Known rows, with every way that one mark hangs from another:
{j965 {j540 {j532 {j403 j446} j552} j714}}: [ 11  -9   4   0   6   7 -10  -6  20 -21  30  -6 -18  13   8  10   3 -15
 -17   5  13 -17  18  -8]
{j352 {j714 j388}}: [  8  14 -11  -9  18  18   3   4  15  23  27  14  -1  -8   2  16 -12 -17
 -24  18   9 -22  26  -5]
{j965 {j540 {j532 {j403 {j446 {j520 j352}}}} j714}}: [ 12 -11  -1   3  10  -4 -15  -4  10 -23  27   0 -21  17  14   0   3 -10
  -2   6  16 -15  22  -2]
{j352 {j714 {j388 j446 {j532 {j403 j965} j552}}}}: [ 12  13  -4 -12   7  17  -5   1  17  26  -8  13   6 -16  14   9   6 -18
 -32  18   6 -18   4 -18]
{j352 {j714 {j388 j403 j446 j532}}}: [ 17  17 -17  -9  14  11 -10   9  10  49   3   8   0  -3  25   6  22 -25
 -23  19  11 -12   1 -15]
{j520 {j965 {j540 j532 j714}}}: [  7  12  -3  12  21   2  -4   4  -1  14  18  10 -11   8  19  20 -13  -3
   0  -5   4 -20  15  -3]
{j532 {j403 {j446 {j520 j965}}} j552}: [-15  11   8  -4  -7  10   6  -5  27 -51   3   5  -1   6  -6 -11 -19 -25
 -27  10  -1 -19  29 -32]
{j714 {j388 j446 {j532 j403}}}: [ -1   6  -4   6   1  -4  -5  10  10  23  -8   4   6 -29   6   0  24 -13
 -10  22  12 -10  10 -11]
{j403 {j446 {j520 j352}} j552 j965}: [-25 -10  -8   9  -3  -9  13  -5 -34 -51 -35 -19  29   8 -19 -22  -7   7
  13  21  -8 -22  14 -16]
{j532 {j403 {j965 j540}} j552}: [ -2   7  17   3 -23  26  -8 -11  34 -10   6  -2   1 -18  -7  10 -19 -19
 -46   7   3 -20  23 -30]
{j446 {j520 {j352 {j714 {j388 j403 j532}}} j965}}: [ -5  21 -15   1  10 -11 -16  17  -4  -9 -11  27   2   8  39 -10  -1 -16
  12   5   7 -15  18 -20]
{j965 {j540 j714}}: [  9   3  -6   3  13  11  -2  -4   2  20  45  -1 -15  12  14  16  -5 -19
  -3   7  15 -19  20  -7]
{j520 j352 {j965 {j540 {j532 j403}}}}: [  2  16  -4  20  17   2 -15   9  -1  -5  -2  22  -4  -1  25   8 -20   4
   3  -6   7 -14  18  -2]
{j403 j965}: [ -2  16   1   8   2   6  -1  -4  -6  26   1 -16  12 -10 -17   7 -13   2
 -23  16   2 -18  15 -20]
{j446 {j520 j352 {j965 {j540 j532 {j714 j388}}}}}: [ -9   6  -7   7   6 -17 -15  14  -3 -35   1  25  -3   6  32  -6  -9  -6
  25   1   8 -19  29  -8]
{j965 j540}: [  4  10  -8  10   2  12   2   0   4  27  42   9 -10  -4   1  11  -7 -26
  -8  10  13 -11  23  -7]
{j532 {j403 j446} j552}: [ -9  12   8  -4  -1  18   8  -7  29 -36  11  -7  -1   5 -16  -5 -16 -24
 -38  15   3 -17  26 -28]
{j532 {j403 j965}}: [  2  11   9   6   1  15  -4 -10  20  18  10  -9  -1 -13 -20   9 -22  -5
 -42  16   5 -16  28 -18]
{j352 {j714 {j388 j403}}}: [ 11  14 -15  -7  10  18  -8   7  17  36  25   6  -4  -4  12  15  -1 -22
 -28  16  10 -21  21 -10]
{j388 j403 j446 j532}: [ 20  30 -23   3  13  -8 -16  16  -7  71 -22 -16   3  16  37 -16  58 -31
 -15  24  16  10 -23 -35]
{j520 {j352 {j714 {j388 j446}}} {j965 {j540 j532}}}: [  8  12 -11  10  18   5 -16  12  -1   6 -11  35   0  -9  42  10 -14   6
   6  -5   6 -19  10   3]
{j520 {j352 j714}}: [  9  29 -15  -5  37  13  -3   8   2   7  10  11   4  18  14   0 -16  -8
 -14  16  16 -10  20 -11]
{j965 {j540 {j532 j403 j552} {j714 {j388 j446}}}}: [ 11 -13   6   1  -2   5 -16   0  26 -14  23   0 -15  -3  18  13  10 -13
 -14   6  15 -18  20  -5]

Rows:
[-17 -19 -10   9 -14  -1   8 -11 -32 -41 -25  -5  20   2  -6 -15  -8  -2
  14  13  -8 -24  10 -12]
{j403 {j446 {j520 {j352 j714}}} j552 {j965 j540}}
[ -4   5 -13   7 -15  -6 -16  -1 -12  18  -2 -29   1   8   4 -16  13 -14
 -11  14   1 -15   8 -31]
{j388 {j403 {j446 j520} j965}}
[ -5   7  -1   8   6  -4   3  -5  -8  -4 -20  -7   9  -2 -10  -8  18 -18
 -14  20   4  -9   1 -23]
{j388 {j532 {j403 {j446 j520} j552 j965}}}
[ -4  14  17  -1 -12  23  -4  -9  34 -14  -1  -8   6 -11 -14   7 -19 -15
 -51  12   2 -19  25 -33]
{j532 {j403 j965} j552}
[  7  -7  -1   7   0   8 -11  -3   8  16  33   3 -16  -9  18  18   7 -20
  -3   5  15 -21  18  -4]
{j965 {j540 {j714 {j388 {j532 j403}}}}}
[  0  15  -8   9 -15  -2 -21   2 -14  19 -30 -32   9   3  14 -13  44 -25
 -21  12   1 -10 -24 -46]
{j388 {j403 j446 j965} {j532 j552}}
[  1  -5   1   1  16   2  -8   0   1  -2   1 -19   3   0   9  17  11  -3
  -7  14   8 -27  14  -9]
{j540 {j714 {j388 {j532 {j403 j552 j965}}}}}
[  2  16  -5  12  18   9   0   1  -4  24  21  13  -9   5  22  21 -20  -9
   3  -5   2 -23  16  -8]
{j520 {j965 {j540 j714}}}
[-16 -29  -3  13 -11   6  10 -15 -31 -23 -13 -27  17  -8 -16   5  -2   7
   8  12  -9 -33   7  -4]
{j403 j446 j552 {j965 {j540 {j714 j388}}}}
[-14   1  -2   6   9   5  17  -5   7 -31   3   0   2   8 -17  -6 -17 -15
 -14  18   0 -17  33 -12]
{j532 {j403 {j446 {j520 j965}} j552}}
[  5  11 -17   6  -7 -12 -27   2 -23  25 -29 -19   4   9  26 -21  41 -20
  -7  14   5  -8 -20 -37]
{j388 {j403 {j446 {j520 {j352 j714}}} j965} j532}
[ -1   6  -7   7 -22  -5 -23  14   3  31 -29 -15  15 -28  24  -3  42 -16
 -12  17   6 -13  -8 -29]
{j714 {j388 {j403 j965} j446 {j532 j552}}}
[-13 -14   3  11 -14   7   2 -13   0 -31  -9  -5   6  -7 -14  -9 -15  -7
 -12  14  -1 -20  25 -13]
{j532 {j403 {j446 {j520 j352}} j552 {j965 j540}}}
[ -9  -8   2  15 -16  -2 -10   0   2   7   1   1   1 -42  -6   8  14 -12
  -7  13   6 -21  13  -8]
{j714 {j388 {j532 {j403 j446 {j965 j540}}}}}
[  5   6 -10  -6  16  15   5   0   9  10   8  11   2  -9   1  11   3 -21
 -23  19   6 -20  13  -6]
{j352 {j714 {j388 {j532 {j403 j446 j552}}}}}
[ -2   8   0  11  10   2   4  -6  -9   6 -18 -12  10  -6 -14  -2  17 -15
 -20  19   4  -9  -3 -20]
{j388 {j532 {j403 j446 j552 j965}}}
[ -9   7   4   7  -8   4  -8  10  19  -7   3   3   5 -30  -1   9  16 -21
 -17  15  10 -18  18 -15]
{j714 {j388 {j532 j403 j552}}}
[  2   2  -2  14  17   5   1  -1  -2  -3   9   6  -9   8  11  17 -14  -3
  -1  -3   0 -22  15  -1]
{j520 {j965 {j540 {j532 {j403 j446 j552}} j714}}}
[-16 -18  -5  17 -12   8  17 -14 -31 -14 -12 -22  19  -7 -26  -1  -6   0
   1  15  -9 -24   6  -8]
{j403 j446 j552 {j965 j540}}
[-12  -1  -3   3   8   6  17  -5  10 -33   8  -5   2  11 -23 -10 -13 -19
 -18  23   3 -14  35 -12]
{j532 {j403 {j446 j520} j552}}
[ -2  -2 -13   9 -18 -13 -20  19   9  19  -1   3  -1 -19  28  -5  24 -14
   4  12   9 -13  18 -11]
{j714 {j388 j403 {j446 {j520 {j965 {j540 j532}}}}}}
[-10  18 -11   8   7 -10  -6  12  -6 -19   5  30  -1   8  28 -10 -18 -14
  20   3   8 -14  28 -15]
{j446 {j520 j352 {j965 j540}}}
[ -2   0 -12  13 -14  -6 -15  15  -7  36 -31 -18  19 -25  17  -1  44 -12
  -5  21   6 -12  -6 -18]
{j714 {j388 {j403 j552 j965} j446 j532}}
[ -1  17 -16  -5   9 -10 -15  15   2 -11  -1  17   1  12  29 -16   9 -24
   5  17  15 -10  22 -21]
{j446 {j520 {j352 {j714 {j388 j403 j532}}}}}
